Below are the code and all the weights of a small trained network. Each question names an input and a target symbol and asks about switching units off, where a switched-off unit gives its printed mean instead of its output.

import numpy as np


def w(rows, s, z=0):
    codes = np.array(rows[::2]) - 128.0
    scale = np.full(codes.shape[1], s)
    scale[-1] = z or s
    return codes * scale


def norm(h):
    return h / np.sqrt((h * h).mean(-1, keepdims=True) + 1e-5)


def softmax(a):
    e = np.exp(a - a.max(-1, keepdims=True))
    return e / e.sum(-1, keepdims=True)


def log_softmax(a):
    a = a - a.max(-1, keepdims=True)
    return a - np.log(np.exp(a).sum(-1, keepdims=True))


def net(x, mask):
    ids = ['αεημξπσψω'.index(c) for c in x.split()]
    T = len(ids)
    res = E[ids] + P[:T]
    u = 0
    for l in range(3):
        r = norm(res)
        for j in range(2):
            rows = slice(3 * j, 3 * j + 3)
            q, k, v = (r @ M[l][rows].T for M in (Q, K, V))
            z = softmax(np.where(np.tri(T) > 0, q @ k.T / 3**0.5, -1e9)) @ v
            o = O[l][rows]
            res = res + np.where(mask[u + j], z, o[:, -1]) @ o[:, :-1]
        u += 2
    return log_softmax(norm(res)[-1] @ U[:, :-1].T + U[:, -1])


Q, K, V, O = {}, {}, {}, {}
E = w([
[99,112,178,103],'α',
[99,83,98,67],'ε',
[96,151,218,133],'η',
[181,162,100,252],'μ',
[73,81,147,104],'ξ',
[140,126,92,110],'π',
[89,141,120,30],'σ',
[87,124,75,94],'ψ',
[47,142,218,134],'ω',
],0.017)
P = w([
[179,153,102,133],'0',
[137,96,95,246],'1',
[88,100,211,173],'2',
[117,99,95,155],'3',
[107,100,100,143],'4',
[87,115,150,165],'5',
],0.011)
Q[0] = w([
[86,125,155,129],'L0H1',
[128,86,156,116],'L0H1',
[1,71,86,120],'L0H1',
[112,113,130,208],'L0H2',
[145,100,49,97],'L0H2',
[181,8,159,121],'L0H2',
],0.0089)
K[0] = w([
[254,161,47,21],'L0H1',
[92,152,191,183],'L0H1',
[239,225,202,5],'L0H1',
[105,90,42,173],'L0H2',
[184,95,117,108],'L0H2',
[209,178,56,118],'L0H2',
],0.0075)
V[0] = w([
[244,149,92,127],'L0H1',
[68,171,104,161],'L0H1',
[152,186,189,96],'L0H1',
[134,124,96,166],'L0H2',
[150,147,195,71],'L0H2',
[118,67,200,117],'L0H2',
],0.011)
O[0] = w([
[57,31,134,84,88],'L0H1',
[63,254,114,129,127],'L0H1',
[203,137,179,40,117],'L0H1',
[61,150,120,48,156],'L0H2',
[50,107,211,218,4],'L0H2',
[175,132,42,155,129],'L0H2',
],0.0072,0.0031)
Q[1] = w([
[95,173,139,66],'L1H1',
[172,246,152,140],'L1H1',
[97,132,128,134],'L1H1',
[62,147,62,105],'L1H2',
[104,191,128,89],'L1H2',
[91,117,110,246],'L1H2',
],0.012)
K[1] = w([
[183,50,130,74],'L1H1',
[119,95,108,239],'L1H1',
[160,155,46,93],'L1H1',
[218,1,143,141],'L1H2',
[162,117,113,80],'L1H2',
[139,174,203,123],'L1H2',
],0.0086)
V[1] = w([
[197,70,45,187],'L1H1',
[69,172,2,146],'L1H1',
[239,180,125,77],'L1H1',
[27,161,171,137],'L1H2',
[154,187,90,114],'L1H2',
[193,100,115,140],'L1H2',
],0.0096)
O[1] = w([
[192,83,200,154,121],'L1H1',
[141,135,56,213,252],'L1H1',
[96,214,190,85,31],'L1H1',
[2,88,105,134,168],'L1H2',
[81,174,105,222,87],'L1H2',
[182,159,132,152,83],'L1H2',
],0.0096,0.0024)
Q[2] = w([
[40,147,131,134],'L2H1',
[57,13,119,195],'L2H1',
[66,104,36,131],'L2H1',
[106,149,254,111],'L2H2',
[203,157,252,231],'L2H2',
[105,8,95,57],'L2H2',
],0.0085)
K[2] = w([
[141,112,157,119],'L2H1',
[210,120,102,166],'L2H1',
[169,128,102,222],'L2H1',
[77,131,69,174],'L2H2',
[129,112,47,137],'L2H2',
[117,254,123,133],'L2H2',
],0.013)
V[2] = w([
[163,125,211,184],'L2H1',
[75,137,114,137],'L2H1',
[108,144,105,9],'L2H1',
[182,32,78,94],'L2H2',
[170,103,173,126],'L2H2',
[166,94,83,213],'L2H2',
],0.013)
O[2] = w([
[129,159,153,169,81],'L2H1',
[98,143,7,73,142],'L2H1',
[134,149,214,68,67],'L2H1',
[101,53,127,125,253],'L2H2',
[143,86,175,164,109],'L2H2',
[69,91,84,163,167],'L2H2',
],0.016,0.0027)
U = w([
[103,74,134,68,85],'α',
[130,228,112,156,140],'ε',
[61,166,60,98,102],'η',
[180,155,127,245,111],'μ',
[178,128,184,170,136],'ξ',
[87,170,126,172,122],'π',
[132,63,154,175,89],'σ',
[120,165,135,81,124],'ψ',
[148,174,127,153,254],'ω',
],0.012,0.006)

Each question gives the input, a string of symbols that net reads in full, and the target symbol t.
The units are the heads (3 rows each of Q, K, V and O). Each row of codes is followed by its name. A weight is (code - 128) times the scale printed after its matrix; where a second scale follows, it is the last column's (O and U).
mask holds one flag per head, layer by layer. A switched-off head (its flag False) gives its mean, the last column of its rows in O, instead of its output. The means were averaged over made-up inputs and are rounded, as every weight is.
A unit's drop is (log p(t) with every unit on - log p(t) with that unit switched off) / (log p(t) with every unit on - log p(t) with every unit switched off).
The circuit of an input: a set's keep is (log p(t) with only the set's units on - log p(t) with every unit switched off) / (log p(t) with every unit on - log p(t) with every unit switched off). Starting from all 6 units, units are removed one at a time, each time the one whose removal leaves the highest keep (on an exact tie, the one counted first), for as long as the keep stays at least 0.8.
circuit, biggest first: the units of the circuit, biggest drop first
unit that matters most: the unit with the biggest drop
heads that matter: for each layer, one digit per head in row order, 1 if its drop is at least 0.15 and else 0, layers parted by /
drop of u: that unit's drop, to one decimal
input ε ψ ψ ψ, target σ: heads that matter	10 / 11 / 01
input ω η η σ ψ, target ε: circuit, biggest first	[L2H2]
input ε π ε η ε, target σ: heads that matter	00 / 11 / 01
input ε ψ ω ξ ε σ, target σ: circuit, biggest first	[L1H1; L0H1; L2H2; L1H2]
input π ψ η π, target α: circuit, biggest first	[L0H2; L2H1]
input ξ π ε π η, target μ: circuit, biggest first	[L1H1; L0H1]
input ξ ξ ω ξ π ε, target μ: heads that matter	10 / 10 / 00
input ε π ψ, target σ: circuit, biggest first	[L0H1; L1H1]
input ω π α η, target ε: circuit, biggest first	[L0H1; L1H1; L0H2]
input σ π ψ π α, target ψ: circuit, biggest first	[L1H1; L0H1; L2H2]
input ω α ψ ψ η, target ε: heads that matter	10 / 10 / 00
input α ω ε, target ξ: circuit, biggest first	[L0H1; L1H1; L0H2; L2H1]
input ε ψ π π, target σ: circuit, biggest first	[L0H1; L2H2; L1H1]
input ψ π ω, target η: unit that matters most	L0H1
input π ψ η, target α: circuit, biggest first	[L0H1; L2H1]
input σ ξ ψ σ ε, target ψ: circuit, biggest first	[L1H1; L0H1; L2H2]
input ψ π ξ, target η: heads that matter	11 / 00 / 00
input σ π ψ, target ψ: circuit, biggest first	[L0H1; L1H1; L2H2]
input α η π ω π η, target ξ: circuit, biggest first	[L0H1; L1H1; L0H2; L2H2]
input ξ π σ ε ψ π, target μ: circuit, biggest first	[L0H1; L1H1]
input π σ ψ α α η, target α: heads that matter	11 / 01 / 10
input α ψ ξ ψ ε ω, target ξ: heads that matter	10 / 10 / 00
input ψ ψ ψ π ψ α, target η: unit that matters most	L0H2
input ω ε η ε, target ε: heads that matter	10 / 10 / 00
input ψ ε η ξ π α, target η: drop of L2H1	0.2
input α ε ω ω, target ξ: drop of L1H2	0.0
input σ α ξ, target ψ: drop of L2H2	0.2
input π ψ ξ η ψ, target α: drop of L2H2	0.1
